Below is a small trained network, with its code and all its weights. Each question gives an input and a class and asks what happens when units are switched off, that is, made to give their printed mean instead of their output.

import numpy as np


def w(rows, s, z=0):
    codes = np.array(rows[::2]) - 128.0
    scale = np.full(codes.shape[1], s)
    scale[-1] = z or s
    return codes * scale


def f(y):
    return y / 2 * (1 + np.tanh(0.7978845608 * (y + 0.044715 * y**3)))


def log_softmax(a):
    a = a - a.max(-1, keepdims=True)
    return a - np.log(np.exp(a).sum(-1, keepdims=True))


def net(x, mask):
    res = np.array(x, float).reshape(1, 7) / 4 @ E
    y = f(res @ A[0][:, :-1].T + A[0][:, -1])
    res = res + np.where(mask, y, B[0][:, -1]) @ B[0][:, :-1]
    return log_softmax(res[-1] @ U[:, :-1].T + U[:, -1])


A, B = {}, {}
E = w([
[132,151,129,113,144],'x0',
[92,148,208,159,127],'x1',
[162,193,241,149,171],'x2',
[157,118,121,179,193],'x3',
[193,78,172,138,112],'x4',
[184,182,143,1,91],'x5',
[159,159,90,70,185],'x6',
],0.0098)
A[0] = w([
[183,69,168,103,102,207],'n0',
[91,89,53,96,80,253],'n1',
[203,103,83,102,196,194],'n2',
[137,211,176,68,173,199],'n3',
[83,124,144,185,249,239],'n4',
[126,105,158,130,40,238],'n5',
],0.012,0.0031)
B[0] = w([
[193,72,151,102,184,189],'n0',
[51,65,2,76,88,254],'n1',
[160,167,73,99,247,208],'n2',
[91,236,243,36,128,247],'n3',
[53,193,170,255,154,242],'n4',
[180,25,155,124,71,211],'n5',
],0.008,0.0098)
U = w([
[58,86,77,118,30,27],'0',
[83,156,152,255,147,246],'1',
[135,127,64,114,201,6],'2',
[125,211,185,74,124,166],'3',
[198,69,181,151,124,129],'4',
],0.012,0.0016)

Each question gives the input, the list of numbers given to net, and the class t.
The units are the neurons (one row each of A and B). Each row of codes is followed by its name. A weight is (code - 128) times the scale printed after its matrix; where a second scale follows, it is the last column's (A, B and U).
mask holds one flag per neuron, in row order. A switched-off neuron (its flag False) gives its mean, the last column of its row in B, instead of its output. The means were averaged over made-up inputs and are rounded, as every weight is.
A unit's drop is (log p(t) with every unit on - log p(t) with that unit switched off) / (log p(t) with every unit on - log p(t) with every unit switched off).
The circuit of an input: a set's keep is (log p(t) with only the set's units on - log p(t) with every unit switched off) / (log p(t) with every unit on - log p(t) with every unit switched off). Starting from all 6 units, units are removed one at a time, each time the one whose removal leaves the highest keep (on an exact tie, the one counted first), for as long as the keep stays at least 0.8.
circuit, biggest first: the units of the circuit, biggest drop first
k most important neurons: the k neurons with the biggest drops, biggest first
drop of u: that unit's drop, to one decimal
input [5,3,-2,2,-3,5,-8], class 0: circuit, biggest first : n3; n2
input [-7,2,-6,-3,6,3,8], class 2: circuit, biggest first : n2
input [-6,-4,1,-7,5,2,5], class 2: circuit, biggest first : n2; n0; n3
input [-7,4,2,6,-1,4,-8], class 4: circuit, biggest first : n5; n4; n3
input [-7,0,5,-1,3,8,-8], class 4: 2 most important neurons : n5; n0
input [-3,1,-1,-6,4,-8,-5], class 0: 2 most important neurons : n5; n2
input [5,1,-4,-7,4,2,7], class 2: circuit, biggest first : n2; n1; n0
input [-3,2,-3,-6,8,2,-1], class 4: 2 most important neurons : n0; n5
input [8,-2,0,1,-3,-1,7], class 3: 3 most important neurons : n3; n1; n0
input [1,4,-7,5,6,-5,7], class 1: 2 most important neurons : n4; n0
input [5,-5,-2,2,-5,-7,4], class 1: drop of n4 : 2.2
input [8,0,-2,8,-8,-2,3], class 1: drop of n2 : 0.0
input [8,-7,8,-5,-6,-7,5], class 1: drop of n4 : 2.6
input [-7,-1,8,-8,6,6,-6], class 4: circuit, biggest first : n5
